Below is a small trained network, with its code and all its weights. Each question gives an input and a class and asks what happens when units are switched off, that is, made to give their printed mean instead of their output.

import numpy as np


def w(rows, s, z=0):
    codes = np.array(rows[::2]) - 128.0
    scale = np.full(codes.shape[1], s)
    scale[-1] = z or s
    return codes * scale


def f(y):
    return np.maximum(y, 0)


def log_softmax(a):
    a = a - a.max(-1, keepdims=True)
    return a - np.log(np.exp(a).sum(-1, keepdims=True))


def net(x, mask):
    res = np.array(x, float).reshape(1, 2) / 4 @ E
    y = f(res @ A[0][:, :-1].T + A[0][:, -1])
    res = res + np.where(mask, y, B[0][:, -1]) @ B[0][:, :-1]
    return log_softmax(res[-1] @ U[:, :-1].T + U[:, -1])


A, B = {}, {}
E = w([
[51,179,136,56,184,167,23,245,194],'x0',
[131,53,107,39,97,130,52,85,147],'x1',
],0.012)
A[0] = w([
[137,175,133,240,131,134,199,148,123,187],'neuron 1',
[155,62,122,201,112,119,212,50,108,70],'neuron 2',
[114,138,125,123,133,119,120,152,129,254],'neuron 3',
[102,199,121,159,144,110,140,164,121,42],'neuron 4',
[133,178,120,180,136,124,166,174,123,14],'neuron 5',
[149,9,119,66,113,130,109,69,127,155],'neuron 6',
[122,75,108,43,131,108,88,120,124,5],'neuron 7',
],0.015,0.0093)
B[0] = w([
[90,142,119,86,160,73,206,22,76,248],'neuron 1',
[151,126,138,127,146,182,60,243,227,254],'neuron 2',
[166,155,77,32,217,109,196,180,143,184],'neuron 3',
[142,86,186,193,81,161,78,121,218,164],'neuron 4',
[70,109,140,235,72,197,54,57,224,167],'neuron 5',
[76,168,123,109,176,92,213,32,103,220],'neuron 6',
[119,105,181,253,106,176,97,107,232,174],'neuron 7',
],0.016,0.022)
U = w([
[72,134,175,179,161,124,165,33,164,100],'0',
[121,138,164,118,180,203,99,251,210,115],'1',
[132,163,44,62,183,47,197,125,98,247],'2',
[116,112,141,166,131,121,127,123,115,99],'3',
[170,114,127,138,58,61,126,153,105,97],'4',
[111,101,110,167,54,97,128,144,87,100],'5',
[184,99,103,143,58,114,111,180,89,97],'6',
],0.012,0.015)

Each question gives the input, the list of numbers given to net, and the class t.
The units are the neurons (one row each of A and B). Each row of codes is followed by its name. A weight is (code - 128) times the scale printed after its matrix; where a second scale follows, it is the last column's (A, B and U).
mask holds one flag per neuron, in row order. A switched-off neuron (its flag False) gives its mean, the last column of its row in B, instead of its output. The means were averaged over made-up inputs and are rounded, as every weight is.
A unit's drop is (log p(t) with every unit on - log p(t) with that unit switched off) / (log p(t) with every unit on - log p(t) with every unit switched off).
The circuit of an input: a set's keep is (log p(t) with only the set's units on - log p(t) with every unit switched off) / (log p(t) with every unit on - log p(t) with every unit switched off). Starting from all 7 units, units are removed one at a time, each time the one whose removal leaves the highest keep (on an exact tie, the one counted first), for as long as the keep stays at least 0.8.
units of the circuit, in order: the units of the circuit, biggest drop first
top k neurons: the k neurons with the biggest drops, biggest first
drop when u is switched off: that unit's drop, to one decimal
input [-4,-3], class 1: units of the circuit, in order	(neuron 2)
input [5,-5], class 0: top 2 neurons	(neuron 2; neuron 4)
input [-7,-5], class 1: top 2 neurons	(neuron 2; neuron 6)
input [-3,-2], class 2: top 3 neurons	(neuron 1; neuron 7; neuron 4)
input [1,3], class 2: top 3 neurons	(neuron 2; neuron 5; neuron 4)
input [4,8], class 0: top 3 neurons	(neuron 7; neuron 2; neuron 6)
input [-6,5], class 1: top 2 neurons	(neuron 2; neuron 1)
input [-4,-1], class 1: top 3 neurons	(neuron 2; neuron 6; neuron 3)
input [5,7], class 0: top 2 neurons	(neuron 7; neuron 2)
input [-8,5], class 1: top 2 neurons	(neuron 2; neuron 1)
input [6,-6], class 0: top 3 neurons	(neuron 2; neuron 5; neuron 4)
input [-5,-4], class 1: top 2 neurons	(neuron 2; neuron 6)
input [3,3], class 2: top 2 neurons	(neuron 2; neuron 5)
input [3,2], class 2: units of the circuit, in order	(neuron 5)
input [5,8], class 0: top 2 neurons	(neuron 7; neuron 2)
input [3,-2], class 2: top 3 neurons	(neuron 2; neuron 7; neuron 5)
input [-7,-4], class 1: drop when neuron 5 is switched off	0.0
input [-7,1], class 1: drop when neuron 2 is switched off	2.3
input [-6,-2], class 1: drop when neuron 2 is switched off	2.2
input [2,1], class 2: drop when neuron 4 is switched off	0.1
